Here is a tiny trained network, its code and every weight. The questions are about switching its units off for an input and a class, where a switched-off unit gives its printed mean instead of its output.

import numpy as np


def w(rows, s, z=0):
    codes = np.array(rows[::2]) - 128.0
    scale = np.full(codes.shape[1], s)
    scale[-1] = z or s
    return codes * scale


def f(y):
    return y / 2 * (1 + np.tanh(0.7978845608 * (y + 0.044715 * y**3)))


def log_softmax(a):
    a = a - a.max(-1, keepdims=True)
    return a - np.log(np.exp(a).sum(-1, keepdims=True))


def net(x, mask):
    res = np.array(x, float).reshape(1, 7) / 4 @ E
    y = f(res @ A[0][:, :-1].T + A[0][:, -1])
    res = res + np.where(mask, y, B[0][:, -1]) @ B[0][:, :-1]
    return log_softmax(res[-1] @ U[:, :-1].T + U[:, -1])


A, B = {}, {}
E = w([
[104,164,113,113,211,47,136,72,61,213,83,110],'x0',
[130,153,75,131,231,159,123,115,94,107,179,49],'x1',
[156,153,216,200,112,177,119,144,137,169,158,153],'x2',
[116,113,68,171,58,210,92,201,155,166,79,3],'x3',
[119,137,214,141,64,154,123,39,115,228,97,84],'x4',
[146,17,203,136,159,41,136,130,118,126,121,115],'x5',
[141,67,105,223,108,209,120,54,134,95,189,130],'x6',
],0.0053)
A[0] = w([
[129,132,181,138,124,130,126,107,128,133,130,144,163],'N1',
[124,95,146,95,108,56,126,200,129,150,87,95,172],'N2',
[127,130,128,90,227,42,134,102,112,126,133,137,141],'N3',
[138,129,128,150,109,148,134,141,138,150,134,119,58],'N4',
[124,134,248,153,139,123,121,103,124,151,133,155,189],'N5',
[121,157,106,151,134,103,118,118,115,199,89,96,199],'N6',
[123,116,142,111,115,120,133,153,127,132,126,125,141],'N7',
[132,139,125,134,137,116,113,119,133,125,120,130,103],'N8',
[123,129,117,148,94,121,126,115,132,142,114,159,38],'N9',
[126,144,122,129,135,136,126,117,122,134,119,118,126],'N10',
[130,123,107,198,104,220,121,140,131,142,139,73,194],'N11',
[125,140,145,122,122,135,117,112,123,108,121,138,142],'N12',
[139,130,125,151,120,146,128,130,128,147,129,115,91],'N13',
[128,129,153,127,126,139,128,110,129,122,122,139,146],'N14',
[123,151,122,135,138,139,113,124,131,144,127,102,110],'N15',
[142,140,134,97,115,140,138,108,134,109,141,149,108],'N16',
[119,175,117,131,134,111,131,107,112,214,94,87,211],'N17',
[127,128,144,118,187,83,127,112,115,140,122,105,171],'N18',
[132,169,119,151,196,130,125,236,128,114,140,150,191],'N19',
[108,102,140,131,141,110,124,118,121,127,115,116,56],'N20',
[119,105,137,112,139,100,130,123,125,137,128,110,54],'N21',
[131,131,122,132,118,125,128,119,128,133,116,138,104],'N22',
[137,123,166,135,116,132,138,102,132,140,136,140,149],'N23',
[130,39,120,174,200,94,124,106,116,124,132,60,181],'N24',
[134,131,79,111,115,132,136,135,135,112,146,144,32],'N25',
[130,189,142,117,171,203,126,131,120,138,149,40,152],'N26',
[136,124,128,136,117,124,127,141,124,139,103,135,73],'N27',
[130,126,123,132,127,129,128,127,130,130,129,124,103],'N28',
[129,124,131,120,125,132,138,135,128,130,130,126,121],'N29',
[134,147,121,130,122,141,135,143,120,158,118,117,64],'N30',
[137,133,128,152,123,142,129,127,133,148,128,114,58],'N31',
[117,149,122,138,136,156,125,168,130,119,142,144,19],'N32',
[124,111,142,110,111,97,129,163,126,135,118,120,150],'N33',
[128,166,132,120,128,141,127,131,130,150,123,102,118],'N34',
[133,126,121,114,186,99,132,95,119,109,142,142,62],'N35',
[127,153,116,121,126,130,126,117,124,148,117,125,121],'N36',
[128,111,140,108,115,91,129,162,134,138,114,121,107],'N37',
[147,134,227,152,141,115,136,130,124,166,143,139,140],'N38',
[135,105,121,119,133,131,127,83,132,103,137,115,6],'N39',
[122,126,123,125,129,133,135,148,128,132,141,129,103],'N40',
[124,135,128,119,136,135,135,147,135,124,133,126,86],'N41',
],0.016,0.0024)
B[0] = w([
[133,98,130,132,86,133,134,118,129,145,135,155,150],'N1',
[172,191,130,127,43,133,122,134,152,149,112,55,209],'N2',
[115,137,138,124,220,111,114,152,109,53,128,248,253],'N3',
[133,114,133,110,124,131,129,150,105,78,117,123,141],'N4',
[132,61,134,141,27,139,150,112,125,165,145,179,185],'N5',
[69,132,136,115,122,85,123,95,137,166,144,166,186],'N6',
[134,158,119,138,107,108,122,131,122,124,130,105,141],'N7',
[127,118,135,127,141,134,131,127,145,122,134,135,129],'N8',
[118,142,126,124,126,120,126,107,121,139,134,171,133],'N9',
[109,128,142,141,144,120,134,123,151,136,128,120,136],'N10',
[80,132,111,152,129,253,106,116,127,61,88,109,221],'N11',
[120,124,116,132,111,115,124,118,123,146,122,140,133],'N12',
[122,118,124,137,119,140,122,127,134,100,124,118,139],'N13',
[124,111,121,122,104,126,127,132,122,146,129,145,135],'N14',
[113,118,138,134,142,121,124,128,130,134,134,93,144],'N15',
[95,139,115,142,102,124,116,115,153,157,123,148,143],'N16',
[63,139,143,94,118,39,121,110,130,154,132,163,199],'N17',
[148,151,102,143,167,161,131,117,143,136,124,215,189],'N18',
[224,201,113,129,152,140,131,131,149,177,131,165,203],'N19',
[156,118,130,131,118,134,129,158,132,119,142,134,136],'N20',
[164,128,127,137,121,137,124,143,122,118,132,131,142],'N21',
[115,123,129,127,126,124,134,133,143,123,143,141,127],'N22',
[142,97,131,127,89,132,123,128,132,140,136,157,147],'N23',
[178,43,128,157,159,165,179,106,116,191,171,106,207],'N24',
[114,152,142,151,123,181,110,106,134,126,108,146,149],'N25',
[113,143,116,118,163,104,136,118,138,184,133,21,203],'N26',
[128,134,128,114,110,103,132,128,125,108,145,125,130],'N27',
[128,126,134,129,129,137,133,128,136,123,131,125,126],'N28',
[128,139,126,134,122,123,119,131,109,133,127,123,128],'N29',
[128,98,147,123,124,93,133,145,102,86,138,90,137],'N30',
[118,111,114,130,118,136,126,129,141,102,125,119,135],'N31',
[176,136,110,129,127,131,137,145,126,118,121,137,141],'N32',
[141,163,124,123,93,128,122,130,131,133,122,93,157],'N33',
[129,101,145,116,133,81,135,149,105,105,136,81,147],'N34',
[89,145,131,97,172,80,118,154,124,94,100,130,184],'N35',
[109,111,144,131,136,97,129,135,140,121,135,122,140],'N36',
[137,154,121,125,86,141,123,134,131,138,131,84,158],'N37',
[101,75,128,147,50,154,131,89,131,151,142,157,170],'N38',
[130,85,148,129,122,108,141,148,115,131,130,94,137],'N39',
[137,138,130,121,130,137,129,135,119,131,123,125,129],'N40',
[158,134,135,139,130,119,123,119,126,118,121,124,130],'N41',
],0.025,0.013)
U = w([
[59,83,133,158,75,170,106,88,114,82,110,169,151],'0',
[188,109,157,136,70,86,175,103,131,233,186,153,152],'1',
[134,94,105,166,158,182,144,114,117,140,128,24,135],'2',
[152,67,164,131,157,91,158,166,74,101,160,127,1],'3',
[98,142,143,92,218,38,134,130,105,129,156,173,142],'4',
[80,189,140,84,77,77,82,129,156,141,90,1,131],'5',
[209,222,87,136,161,166,94,207,134,56,82,136,127],'6',
],0.0053,0.0046)

Each question gives the input, the list of numbers given to net, and the class t.
The units are the neurons (one row each of A and B). Each row of codes is followed by its name. A weight is (code - 128) times the scale printed after its matrix; where a second scale follows, it is the last column's (A, B and U).
mask holds one flag per neuron, in row order. A switched-off neuron (its flag False) gives its mean, the last column of its row in B, instead of its output. The means were averaged over made-up inputs and are rounded, as every weight is.
A unit's drop is (log p(t) with every unit on - log p(t) with that unit switched off) / (log p(t) with every unit on - log p(t) with every unit switched off).
The circuit of an input: a set's keep is (log p(t) with only the set's units on - log p(t) with every unit switched off) / (log p(t) with every unit on - log p(t) with every unit switched off). Starting from the 12 units with the biggest drops (on a tie, the unit counted first), units are removed one at a time, each time the one whose removal leaves the highest keep (on an exact tie, the one counted first), for as long as the keep stays at least 0.8.
units of the circuit, in order: the units of the circuit, biggest drop first
most important unit: the unit with the biggest drop
top k neurons: the k neurons with the biggest drops, biggest first
drop of u: that unit's drop, to one decimal
input [4,-2,-7,5,-6,-2,-6], class 6: units of the circuit, in order	N19
input [4,2,5,4,-4,-4,0], class 5: top 2 neurons	N3; N24
input [-5,-6,-7,2,0,8,4], class 2: units of the circuit, in order	N17; N3
input [4,2,-5,0,1,-4,5], class 4: units of the circuit, in order	N2; N5
input [-7,-2,-7,1,-4,1,0], class 6: top 3 neurons	N26; N17; N24
input [-1,-1,1,3,1,-5,1], class 2: units of the circuit, in order	N3; N11
input [-7,-2,-3,-4,2,-5,-7], class 5: units of the circuit, in order	N3; N24
input [-8,6,1,7,6,0,-1], class 2: units of the circuit, in order	N11; N26
input [5,4,2,0,-3,2,6], class 2: top 3 neurons	N24; N17; N6
input [0,0,5,0,-5,3,-4], class 6: top 3 neurons	N24; N17; N6
input [-5,-1,-4,2,6,-7,5], class 2: top 4 neurons	N3; N26; N5; N17
input [-4,-8,2,-7,-6,-7,-6], class 6: top 2 neurons	N24; N17
input [1,3,0,-5,-5,-6,4], class 6: top 2 neurons	N17; N6
input [0,-3,5,-7,-5,-4,-1], class 1: units of the circuit, in order	N11; N5
input [4,2,-6,8,-6,-2,-7], class 5: most important unit	N2
input [-2,-2,-6,6,5,0,6], class 2: top 2 neurons	N3; N5
input [8,5,3,5,3,7,-6], class 1: top 3 neurons	N2; N24; N38
input [0,-3,-4,2,1,8,6], class 1: top 2 neurons	N11; N26
input [-4,-2,7,-8,-5,-1,-2], class 1: top 2 neurons	N11; N19
input [-1,6,3,4,5,-7,0], class 5: units of the circuit, in order	N26
input [-5,-6,-7,1,1,7,4], class 1: top 4 neurons	N11; N26; N35; N24
input [-3,6,-4,-5,2,-1,1], class 4: top 2 neurons	N11; N2
input [4,-8,-3,-6,-4,-1,8], class 4: top 2 neurons	N11; N38
input [2,-6,4,1,-8,-2,-4], class 6: drop of N19	0.1
input [-1,-1,-5,8,5,6,7], class 2: drop of N24	0.2
input [-6,7,-5,2,5,4,-4], class 2: drop of N24	0.3
input [1,5,-6,6,5,7,-3], class 1: most important unit	N24
input [-5,-6,-8,2,2,5,1], class 5: drop of N3	0.2
